Rows lie near named flat spaces through zero. A row that begins with a name and a colon came from that space; any other row is followed by the name of its block's space that it lies nearest.
z305-z753: [ -75   34   50  300   63  168  -98  -44 -133  167   57   31 -194  115
  -14  -81   60  167  -33 -193 -234   64  -92  165]
z809-z327: [ -43   74 -126  159  193   68  -73   71  -64  102 -109  133  -47  293
 -107 -145  -25    2  -54   43    0  167 -192  131]
z379-z963: [ 131   28   93  -44 -214    4   61  -90  -71  -40  169  -22 -129 -210
  125   71   57  -32  -51 -165 -300  -34  225 -211]
z379-z963: [  92   26  -23  -11   74 -150  -17  -47  -48  -60  -22  -29   16  -31
  171  -81    0   19  -66  138  -59 -123    4  -55]
z809-z327: [-327  -82  206  101 -121   70    9   -9  -97   80  100 -107  -79 -102
   63   66  307 -136  -58 -183 -160 -231  160   -4]
z215-z19: [  39   13  -61  253  118   28  -53   87   79   50  -67  126  -81  251
  -68 -179  117  -22 -206   89   36  222 -208   21]
z809-z327: [  73   64  -76   37   63  -10  -86   45   49   45 -185  116   -4  129
  -94  -58  -95  125  -12 -106   45   72 -138   52]
z215-z19: [-170 -152   73  200 -157  269   78   -3 -107   29  218   65 -208  105
  -41   78  160   -2 -107 -333 -454    9   51   31]
z809-z327: [ -26  106  145  106 -103   24  -41  -33   -2  118   -4   -1 -117 -174
   42  -38   81   -7   16 -232  -58   14  160  -75]
z379-z963: [ 440    2 -245  -58  -29 -229 -100   52   88 -255  -34  -15   29  202
  176 -139  173   92 -372  530   96  -18 -398 -115]
z809-z327: [  25   16  -77   68  204  -71  -19   19  -15   16 -134  113   19  171
  -23 -101  -97   16  -60   31  -46   48  -86   19]
z809-z327: [  -6  123   17  240 -102  217  -66    0 -124  163   48  136 -265   83
  -46  -80   66   69  -52 -354 -317  163   13   27]
z379-z963: [-378   58   74  132 -118  410  -57   21 -177  280  -15   97 -169   50
 -240  107  -90  137  289 -671 -226   20   90  294]
z379-z963: [-593  -59    3 -143  123  348  -27  144   40  267 -241   32  225  155
 -572  263 -314   54  553 -389  455   65  -62  502]
z305-z753: [-348 -182  -26  146    9  440  124   20 -137   63  411 -117  -48  167
 -157  102   54  -78  187  146    1  181  -78  357]
z215-z19: [ 159  -28   39   72  143 -337   60   21  283 -125 -292  169   90  -94
  186 -219 -121   -1 -139  -49   59  -72  113 -243]
z215-z19: [-233  -60  133 -213  -23  -99  187   10   61  -33  -80   31  148 -238
   -1  110 -120 -274  170 -212   19 -153  414 -178]
z305-z753: [-368  -68  287  222  105  146   77  -74  -57  214  156  -89  -61 -157
  -63   48   59 -130  147 -198  -57   46  270   78]
z809-z327: [ 244  141  -36   56  191 -376  -94   58  217  -32 -391  155   75   22
  108 -269  -26  -15 -213  113  211   23  -65 -222]
z809-z327: [-114    1   68 -113 -164   -6   81  114  222    1 -213  153   66 -125
 -129   49  -67 -131   88 -376  133   10  214 -145]
z379-z963: [ -28 -142   12   25  -43 -121  108   94  132 -149    5   52   30   77
   67  -50  252 -265 -294  151  -25  -37   19 -222]
z305-z753: [-204   43   40  352  -76  331  -87   73 -127  226  107   91 -274  244
 -171  -60  280  -36 -136 -250 -220  222 -122  136]
z305-z753: [-117  -27  -71   77   96  119   -3   72    4   51   -1   36   17  191
 -138  -29    4  -41   21   88  116  138 -138  147]
z305-z753: [-200   -5   68  -88  -68   14   86  112  168   35 -144   85   96  -83
 -145   39  -22 -216  108 -190  220   47  185  -79]
z305-z753: [ 196   60  156  120  -76 -186  -44  -97    3    0  -42   37 -151 -176
  205  -75  123   57 -228 -216 -316 -110  154 -277]
z215-z19: [  98 -104  164  -53  -93 -193   90 -110   88 -144  111 -136   36 -316
  257   35   64   -8  -57   58  -64 -217  215 -203]
z379-z963: [-173  -79  -86   22  -20   98 -102   80   -3   -2 -121   -6   41  181
  -53   14   41  188   37  -79   77 -194 -247  270]
z215-z19: [-128   20  158   72   29   46   49  -64   -7  109   64  -43  -23 -188
    6   12  -56  -44  151 -140    2   32  220    3]
z215-z19: [  13  -29   72 -175 -189   32   33 -100  -80  -51  138 -133    3 -239
   83  177  -53   94  149 -127 -118 -191  157  -10]
z305-z753: [ 334   15  154   79  -36 -332  -41 -140   40  -93  -71   19 -111 -208
  302  -80   96  124 -313 -133 -362 -202  134 -360]
z379-z963: [ 317   71  -96  -49  118 -329  -77   43  179 -116 -254   74   97   61
   82 -155    1   15 -231  264  197   20 -160 -194]
z215-z19: [  35  -40  -16 -237  -39 -232  138   37  160 -177 -208  116  163 -160
  114   -5 -180 -114   43 -124   25 -193  243 -229]
z379-z963: [ -95 -145  -56  -66  -65  185   31   25   16  -55  197 -145   74   70
 -114  145   31   48  108  211  189   33 -169  218]
z379-z963: [-499 -114   87   24 -178  194   27  224  201   80 -155   43   82   48
 -228   63  211 -192   92 -279  330  -72   22  141]
z305-z753: [  58  -26 -202   81  112   71 -100   52  -44  -38   20  -23   11  302
  -26  -85   37  148  -73  320  112   55 -390  242]
z809-z327: [ 304   32  -22 -166 -196 -160  -13  -76   15 -169   52  -77   -9 -198
  221   30   18  106  -80   77  -89 -164   40 -181]
z215-z19: [ 198   33  -61   86   34 -119  -92   -2   52  -59  -53   -6  -26   60
  124 -133   79  118 -166  184   43  -15 -183  -20]
z379-z963: [ -30   29  167 -162 -135 -102   55  -40   54   22 -127   48   24 -276
  -11  131  -91  -56   87 -411 -111 -134  336 -223]
z305-z753: [-252  187 -166  264  128  352 -242  136 -115  311 -209  141 -111  384
 -284 -151  -77  240  198 -230  169  198 -367  508]
z305-z753: [ 467  -54 -263   15  -72 -246   -5  121  230 -330 -115  170   -4  248
  193 -225  149   26 -477  354  -16   40 -324 -251]
z215-z19: [ 166  115 -131  246  111   51 -137   33   25   71 -121  141 -118  214
   -7 -222  -62  229  -77  -15   -3  184 -263  133]
z379-z963: [ 323  109 -209  -72 -123  161  -95 -102 -268  -47  268  -87 -148   97
   61   55  -57  254   13  188 -237   84 -228  129]
z305-z753: [-112   61   69 -194   99 -145   68   85  158   75 -317  156  171  -65
 -237   71 -181 -243  106 -227  215   90  231 -191]
z215-z19: [  56   98  -87  484   60  208 -207  103   20  196 -160  260 -285  408
 -148 -250  125  250 -244 -292 -182  285 -373  171]
z215-z19: [ -51  140  -48   26  216   -3 -117   30   -9  171 -251   88   53  114
 -176  -59 -201   96  149  -93  185  111  -98  154]
z809-z327: [  77  126   40  -91  -65    2  -77  -63  -13   77  -71  -35    0 -178
  -19   57 -160  172  192 -184   64  -27   68   39]
z809-z327: [ 425  -84 -126 -223 -260 -241  -35   11  167 -336    4  -85   68  -53
  216   37  155  138 -281  300   54 -207 -209 -208]
z809-z327: [  98   76 -120  279  283  -53  -77   85   58   80 -212  236  -69  344
  -80 -265  -21   10 -217   55  -16  264 -230    8]
[ 200  153  110  224  -26 -157  -95   -1  165   74 -202  136 -136 -117
  112 -219   71   69 -179 -222  -30   83   66 -212]  z379-z963
[-126  -56   -5  305  -76  250  -83   64  -94  100  119   45 -220  279
  -88  -43  307   39 -222 -110 -230   95 -226  136]  z809-z327
[ 433 -156 -260  269  -54 -173 -144   56   94 -346  117  -68 -107  357
  403 -306  466  245 -637  685  -70 -150 -644   11]  z379-z963
[ 314  -46   46 -232 -409  -87  119 -124  -14 -255  248  -91  -80 -357
  299  140   44   42  -75  -87 -343 -217  257 -318]  z809-z327
[ 274   44   14   -7   18 -124   65  -62   17  -58   90   40  -55  -62
   60  -29  -10 -103 -157  121 -138  176   99 -268]  z379-z963
[  90  138 -166   35  -31  116 -150   56  -70   69  -95   78  -78  194
  -88  -65  -33  174   12  -47   21   94 -246  161]  z215-z19
[ -33 -226 -184  203    6  208   -3   38 -120 -139  299  -76  -93  385
   69  -43  250  103 -231  370 -179  -20 -415  259]  z379-z963
[ 114   97   90  161   31  -71  -72  -89  -26   83 -121  100 -135 -102
  120 -107  -99  203  -23 -344 -267  -58  101  -65]  z305-z753
[  38  137    9  125  278  -20  -49  -46  -48  180 -151  133  -31   70
 -118  -94 -251   67   93 -140  -40  211   28   38]  z379-z963
[  11  -80 -150   85  174   24  -32   75   48  -37  -58   56   55  301
  -97  -70  -17   62  -89  218  112  101 -299  154]  z305-z753
[-166   -6  -36 -106   93  160   87    4  -42   65   87  -35  102   -2
 -173   98 -219  -76  302   58  182  149   70  170]  z809-z327
[-168   92   88  120 -110   93  -49  -19 -108  114   -9    6 -129 -115
  114  -71   71   38   82 -299 -154 -145  144   61]  z379-z963

Rows lie near named flat spaces through zero. A row that begins with a name and a colon came from that space; any other row is followed by the name of its block's space that it lies nearest.
z526-z549: [ -28  -72 -160   81  128  270   95   18   25 -159 -311  412  150  -49
  131  131   17 -171  329  -95  243 -487  280  -72]
z898-z832: [  55 -104 -106  365  -44   -6   13 -421 -387  366 -229  162   -6  171
  219  131  -86 -190   73   22 -259   56  335  320]
z643-z254: [-109   89 -137 -324 -179   46  218  314  778  -53 -198 -161 -268 -102
 -393 -288   10 -160 -475  -40   95   89 -297 -399]
z508-z132: [ -80 -176  162  123  -57 -337 -113 -139  -30  -72   32  -98  161  277
  260  285 -373  186  163 -249   71  305  -91   24]
z643-z254: [ -69   43  -89    5   -1   54   55   -3   -9  -14  -24  275   77 -121
  -40 -110   78 -131   -8   67   18 -107   38   42]
z643-z254: [ 104 -190  329  178  240  107   17   43 -462  143  239   31  102  -88
  114  162   74 -141   41  202 -114 -176 -141  127]
z643-z254: [  26  123  -75   56 -285 -305 -113 -122   67  187  300 -388 -197  199
  -40   68  -17  128  -54  119 -256  474  -52  139]
z526-z549: [ -50    6   42 -111   98  178  140  222  154  -91 -172  131   -4 -144
 -165  -91   63 -241 -222   29  182 -230 -206 -185]
z508-z132: [ -70  124  110 -232  153    9   10  237   69 -243   40   40   69 -146
 -223 -229   96   67 -224   -5  225  -57 -274 -127]
z526-z549: [  41    3   11   -9   59  156 -109  -18  -91  -45  146   25   65  -61
   27   83   58   69   36   59  -83 -116   35   40]
z898-z832: [  44    0  -53   -6  -95   95    3  -12   53   89   56  -33  -76  -81
   23    2   47  -55    2   33 -149  -42   51  -46]
z526-z549: [ -20   98 -173 -160 -174   38   35  122  323  -93 -217  -67 -116  -19
  -79  -46    2  -46   15  -15  179  -17   45 -138]
z643-z254: [ -88   24  -78  -92 -164  -96    9   24  341  -32  -36  -82  -61   55
  -82  -24 -117    9 -162  -86   -3  188 -119 -123]
z839-z849: [ -89 -129  156   -6  -24 -103  110   63  -15   -2 -201  158   99  -70
   83  -42 -164 -195  -72  -88  161   24 -179  -82]
z526-z549: [ -87  -64  -47  144  -55 -114   -6 -176   17  104   -9   94   55  145
   24   85 -136  -58  -91   -4 -113  181   -8  130]
z643-z254: [-167   89 -177  -57 -122  -35    1 -183  264  -65 -292  206   37   31
  -49 -156 -189  -41 -333 -361  -38  111  -42 -171]
z839-z849: [ -51 -264   57  204 -224 -171  -42 -276  -75  221  -88   70  102  125
  324  230 -347  -88   94  -83 -180  269   71  139]
z839-z849: [-210 -122  -19   73  -64 -190  152 -120  251   30 -454  200   62  183
  -17  -26 -346 -220 -322 -275  129  209 -167  -94]
z526-z549: [ -18  -17  138   47   71 -166   86  106   57   12   52 -187  -77  145
  -96   53  -41  -47 -139  -28   65  115 -258  -86]
z839-z849: [  11  -54  120   25   81  -96  -64   -7   37  -68  138 -199    9  153
   33  137 -110  185  -11 -159  -31   98 -117  -86]
z643-z254: [-170  -48 -155  -19 -369 -327   83 -183  526  176 -337 -159 -169  259
  -75  -76 -378  -68 -401 -237  -99  569 -120  -94]
z526-z549: [ -19    0   25 -136 -173   -7  162  239  336   50  -91 -144 -186 -105
 -122  -80    0 -239 -191   32   65   27 -243 -257]
z898-z832: [  99  -44  -16  -39 -170  -15 -144  -44   40   52  250 -243  -58   -7
  144  117  -18  226  235   49 -188  125  147   37]
z526-z549: [  65  171 -103  -84  -64   48 -126  -10 -157  -56   71  -13   -5  -96
    5  -73  163  116  157  133   29  -37  171  129]
z526-z549: [ -86  -23    2  -55   45  -49   20   56  209 -156 -110   16   52   91
  -46   30 -123   50  -61 -158  160   19 -100 -125]
z526-z549: [  61   82  -88   37   42  147 -141 -100 -255  -58  102  137  100  -74
  104   58  128   91  230   70  -42 -182  232  144]
z839-z849: [ 146   43  106  119   58  -17   -5  -48 -546   99  -14   31    5  -99
  207  -20  147  -59  296   53   33 -160  172  128]
z508-z132: [ 334   62  -33  114  -37  177 -109  -43 -363  326  413 -419 -277  -40
   49  117  366  108  303  440 -385  -62  324  273]
z508-z132: [-108 -151  -34   82   14   -3  246 -193   77  198 -597  299   -8    2
   13 -251 -219 -286 -345 -298  -28   27   41  -97]
z898-z832: [   0  114   93  -68   79   86  121   95  -89   43 -179   48  -88 -155
 -158 -234  102 -249 -391  -64   33 -116 -244 -170]
z839-z849: [ -50  -84  175  -78  288  173   83  292  -73 -341  -80  324  255 -186
   57   52   42  -96  217  -69  421 -477 -121 -188]
z508-z132: [ -4 -21 -76 103 -17  64 -31 -68 -27 102  80  41   8  67 -47 127  37 -85
 -21 235 -99  28  46 200]
z898-z832: [ -40 -127  -34  203  -73 -218  -72 -277 -127   67 -222   21   96  302
  231  223 -284   70  185 -125   49  232  189  210]
z643-z254: [ -95   -9   15 -110  -69  -52   61  -21  237    7 -296  -23  -51   23
 -102 -154 -185  -69 -403 -220   29  168 -190 -174]
z839-z849: [-106  -17  -14 -142 -110  -51  -66   33  117 -183 -118  157  159  -80
   77  -31 -142   56   69  -81  195   46  -14  -33]
z898-z832: [ -25   53  -38 -126   85   77  -20   39  137 -132  -41   12   16  -31
 -108 -116   19  132 -109 -102   45  -48   -8  -93]
z839-z849: [ 117  156  -14  111   37   25   25  -61 -348  139  -77  -57 -130    0
   -2  -48  180 -139   -7   55  -34  -99   72   72]
z508-z132: [ -58   49  -85  -96  -25  135  155   98  283   33 -216   69 -118  -92
 -209 -173   38 -235 -350  -33    8  -82 -139 -193]
z643-z254: [  18  151   15 -165 -114 -198 -111   19  223   -5   99 -490 -208  171
 -206  -84  -52  262 -324  -56  -73  413 -205  -63]
z508-z132: [ 157  188 -122  -13 -140  121   11  -56 -274  151  -79    4 -165 -226
   96 -190  244 -111  150   26 -116 -180  260  -11]
z898-z832: [ -33  151  -96 -156  -28   67   50  169  230  -39  118  -28 -101 -118
 -275 -187  187  -45 -206  177   -3   -6 -125  -52]
z839-z849: [   3   36  -35  255  264   66  -66 -267 -373   12 -112  189  124  208
   34  133    0   -1  -37  -92  -35 -124  131  197]
z839-z849: [ -36 -130   49  -45   65   75  -24   -2  100  -89   40   97  122  -53
   67   23  -96  109   38 -115  -28  -62   12  -76]
z643-z254: [ -59   -7  -52 -146   73  109   82  188  418 -133   25  -37  -48  -16
 -220  -57   29   33 -161  -16   60  -73 -128 -195]
z643-z254: [-179  -83   10  -71  143  114  114  102  341 -106   10  261  120  -68
 -228  -97  -53 -114 -366  -31    1  -70 -261 -137]
z898-z832: [-112  172  -86  -20 -142 -176   87 -151   65  100 -381   51 -115   53
 -125 -278 -113 -189 -484 -263  -10  236 -160 -113]
z526-z549: [  86   67   -1   89  -59 -184 -134 -215 -159  136  171 -298 -110  184
   56   28  -26  250    3  -73 -245  289   90  121]
z839-z849: [  97 -133   78   66  147  225  -89   69 -362 -102  258  261  247 -213
  257  189  158   52  583  242   65 -398  264  185]
z508-z132: [ -10 -137  161  -97   -5 -129  -43   97  286 -108   39 -337  -34  168
   17  149 -237  218  -62 -199   61  201 -204 -199]
z508-z132: [ 105  -41  107  239  202   57  -44 -155 -537  110  121  115   98   12
  168  112  105  -17  200   64 -114 -174  150  209]
z508-z132: [  72  220 -195  -54 -140   94  -65   66  -28 -111   20    0  -70  -93
   57   40  191  -20  302   39  107 -213  189  -57]
z898-z832: [ 126  -28  121   52   66   49 -128   -1 -203  100  427 -230  -31   -1
    5  129  128  153   63  237 -241   46  -18  158]
z898-z832: [-105  -32  -43  148   42  -62  140  -95   -6   37 -247  258   55   77
   21  -11  -97 -229  -90 -162   64  -53  -27  -44]
z508-z132: [ -46  -61  -50  136  106   21  -28 -148 -199  -75 -146  304  203   59
  161   98  -71    1  228  -76  113 -139  205  138]
z898-z832: [-118  -58    1  -22  117  128   98  181   91 -243 -142  382  209 -109
   21   75  -12 -199  141  -19  331 -340  -66 -116]
z839-z849: [ -16  -85  -48  -54 -182  -32   32   -2  142  112   36   18  -26 -102
   37  -79  -32  -19   55  115 -102  125   79   52]
z898-z832: [ -70   61   35  -17  -51 -175  -36  -37   47  -23  -41  -92  -10  120
  -66  -15 -112   24 -212  -86   38  228 -182  -11]
z526-z549: [  63   56    0   -2 -187 -285  -31  -66   25  130   90 -359 -186  134
   38  -46  -45  173   55  -52 -111  347   33   20]
z643-z254: [-171    0    8 -150 -138 -176   43   24  214  -82 -355   98   61   12
  -75 -163 -230  -85 -283 -115  239  246 -193  -53]
z643-z254: [  43   65  -62  -95  -32  141   10   72   20   -7   70   51  -37 -194
  -30 -124  155  -15   50   73  -52 -146   78  -49]
z508-z132: [ 136   80   52  -25  151  165  -10   14 -329   48   -5   -5  -41 -153
  -18 -151  219   20   25   93  -31 -197  120   71]
z526-z549: [ 127  233  -37  -39  -41   87 -147  -81 -318  104  189 -125 -104 -129
  -63 -136  246   62  -98  164 -210   14   60  141]
z839-z849: [ -62  -50  -49   42  278  250  -86 -109 -137 -254 -133  420  305  -26
  100   85  -38   94  135 -183  130 -360  182   20]
z508-z132: [  24  152  -76 -123 -119   51   39  146  152   15  150  -86 -147 -159
 -142 -140  186  -74  -84  110  -67  -34  -83 -119]
z898-z832: [ -35  -71   96   24 -100 -296 -168 -134  185   -9   57 -437  -48  392
   26  249 -339  287 -170 -194  -63  494 -189   -1]
[ -91  149 -259  -48 -246  -41    9   34  264 -127  -97  137  -13  -13
   19   34    2 -107  167  -51  148  -46   86 -103]  z508-z132
[-263  140  -38 -347 -327 -266  225  310  808 -149 -367 -113 -192  -34
 -337 -306 -226 -272 -645 -282  294  324 -600 -529]  z526-z549
[  56 -149  171  184  337  -43   88 -117 -141  105 -153 -169  -52  292
  -41   63 -111   86 -187 -196  -50   39  -39    6]  z898-z832
[  71   34  167 -235   67  -36  133  402  360  -40  129 -505 -282    0
 -323 -121  116   61 -263   96  102   87 -361 -270]  z898-z832
[ 134    8   94  123  102  -37 -212 -125 -465  -91  191  -74  128   77
  298  231   21  274  468  -67   18  -97  227  145]  z839-z849
[  -5   40  -15  -46   51  197   82   23  -60  -17 -230  228   18 -195
   -3 -148   61 -201 -127 -115   41 -263   -3 -150]  z898-z832
[  23    4  145   73  307  130  122  -50 -345  133 -182  168   13  -82
 -149 -239  116 -181 -379   19  -48 -141 -104   72]  z643-z254
[ 105  103  131  -82   20 -121  -86  184  -76  -67  196 -411 -121   94
  -84   85   97  161   64  160  133  121 -146   31]  z643-z254
[-191   -7 -111  -53 -270 -318   85  -19  400  -17 -158   43  -11  108
  -32  -83 -236  -55 -105 -140   99  347 -114  -82]  z508-z132
[  31   16   45  -30  374  435  244  157  -51   11 -379  243  -58 -184
 -267 -220  207 -360 -423  -13  103 -506 -117 -191]  z898-z832
[ -72 -148  -25  197  -42 -333  -95 -230    2  -22   43  -42  134  366
  213  267 -285  257  317 -133   26  310  167  199]  z898-z832
